Below are the code and all the weights of a small trained network. Each question names an input and a class and asks about switching units off, where a switched-off unit gives its printed mean instead of its output.

import numpy as np


def w(rows, s, z=0):
    codes = np.array(rows[::2]) - 128.0
    scale = np.full(codes.shape[1], s)
    scale[-1] = z or s
    return codes * scale


def f(y):
    return np.maximum(y, 0)


def log_softmax(a):
    a = a - a.max(-1, keepdims=True)
    return a - np.log(np.exp(a).sum(-1, keepdims=True))


def net(x, mask):
    res = np.array(x, float).reshape(1, 3) / 4 @ E
    y = f(res @ A[0][:, :-1].T + A[0][:, -1])
    res = res + np.where(mask, y, B[0][:, -1]) @ B[0][:, :-1]
    return log_softmax(res[-1] @ U[:, :-1].T + U[:, -1])


A, B = {}, {}
E = w([
[107,126,93,48,56,202,11,100,96,189,80],'x0',
[219,56,43,56,188,136,105,141,132,39,161],'x1',
[171,153,20,217,167,97,85,109,105,254,178],'x2',
],0.0083)
A[0] = w([
[118,135,111,125,121,135,140,152,132,131,124,81],'neuron 0',
[73,178,218,204,69,157,147,129,116,186,118,255],'neuron 1',
[126,145,200,63,103,162,133,128,116,91,122,91],'neuron 2',
[165,57,56,111,175,172,137,110,126,80,170,13],'neuron 3',
[141,93,116,140,116,75,148,114,146,109,128,71],'neuron 4',
[124,116,214,67,140,164,161,163,140,57,77,100],'neuron 5',
[193,160,42,189,186,116,113,139,113,255,137,89],'neuron 6',
[53,195,172,181,112,134,143,118,147,154,133,30],'neuron 7',
[165,148,174,212,189,20,219,143,172,63,168,96],'neuron 8',
[129,139,104,19,52,175,48,107,146,187,97,97],'neuron 9',
[201,87,36,76,157,145,104,159,129,24,148,125],'neuron 10',
[153,135,67,175,160,132,117,130,132,174,148,167],'neuron 11',
],0.0081,0.0032)
B[0] = w([
[165,108,100,115,108,140,125,102,134,110,132,128],'neuron 0',
[173,210,91,14,228,58,152,113,158,155,148,222],'neuron 1',
[108,179,49,151,60,109,154,96,144,104,156,185],'neuron 2',
[130,161,168,85,110,78,173,180,108,194,56,196],'neuron 3',
[158,162,119,117,99,171,138,131,123,141,94,148],'neuron 4',
[72,174,107,192,70,69,148,113,124,74,202,218],'neuron 5',
[60,179,156,142,42,105,179,130,132,28,168,238],'neuron 6',
[210,154,124,91,86,94,143,175,112,170,73,177],'neuron 7',
[101,168,11,117,129,251,82,131,59,164,125,252],'neuron 8',
[124,184,29,174,181,212,172,168,62,137,151,207],'neuron 9',
[151,255,130,64,174,48,153,94,164,213,132,244],'neuron 10',
[86,132,116,97,96,115,138,90,154,68,142,197],'neuron 11',
],0.0088,0.012)
U = w([
[182,168,142,70,163,67,142,140,150,175,80,127],'0',
[71,141,129,155,51,102,144,97,156,60,162,124],'1',
[127,146,67,150,159,255,106,160,61,155,108,99],'2',
[132,130,109,103,197,136,109,82,165,98,151,255],'3',
[151,98,161,140,167,137,77,100,168,103,103,84],'4',
[141,76,167,142,134,139,113,136,155,129,109,85],'5',
],0.0092,0.0065)

Each question gives the input, the list of numbers given to net, and the class t.
The units are the neurons (one row each of A and B). Each row of codes is followed by its name. A weight is (code - 128) times the scale printed after its matrix; where a second scale follows, it is the last column's (A, B and U).
mask holds one flag per neuron, in row order. A switched-off neuron (its flag False) gives its mean, the last column of its row in B, instead of its output. The means were averaged over made-up inputs and are rounded, as every weight is.
A unit's drop is (log p(t) with every unit on - log p(t) with that unit switched off) / (log p(t) with every unit on - log p(t) with every unit switched off).
The circuit of an input: a set's keep is (log p(t) with only the set's units on - log p(t) with every unit switched off) / (log p(t) with every unit on - log p(t) with every unit switched off). Starting from all 12 units, units are removed one at a time, each time the one whose removal leaves the highest keep (on an exact tie, the one counted first), for as long as the keep stays at least 0.8.
units of the circuit, in order: the units of the circuit, biggest drop first
k most important neurons: the k neurons with the biggest drops, biggest first
drop of u: that unit's drop, to one decimal
input [0,4,5], class 1: 2 most important neurons : neuron 6; neuron 1
input [1,5,7], class 1: 2 most important neurons : neuron 6; neuron 1
input [-5,7,-7], class 0: 3 most important neurons : neuron 10; neuron 6; neuron 3
input [6,-6,7], class 1: 4 most important neurons : neuron 6; neuron 8; neuron 10; neuron 11
input [5,0,-2], class 2: units of the circuit, in order : neuron 9
input [-6,4,7], class 1: 3 most important neurons : neuron 6; neuron 11; neuron 9
input [-6,-4,4], class 2: 2 most important neurons : neuron 8; neuron 10
input [-7,5,4], class 2: 2 most important neurons : neuron 8; neuron 1
input [0,-1,1], class 3: 2 most important neurons : neuron 10; neuron 3
input [-7,5,6], class 2: 2 most important neurons : neuron 8; neuron 5
input [1,6,3], class 0: 2 most important neurons : neuron 10; neuron 3
input [-7,-3,7], class 1: 3 most important neurons : neuron 6; neuron 11; neuron 9
input [-3,7,-6], class 0: 2 most important neurons : neuron 10; neuron 6
input [6,8,8], class 0: 3 most important neurons : neuron 10; neuron 3; neuron 5
input [-7,1,-4], class 2: drop of neuron 10 : 0.0
input [-1,-1,6], class 1: drop of neuron 6 : 0.2
input [-7,-2,-2], class 2: drop of neuron 8 : 0.6
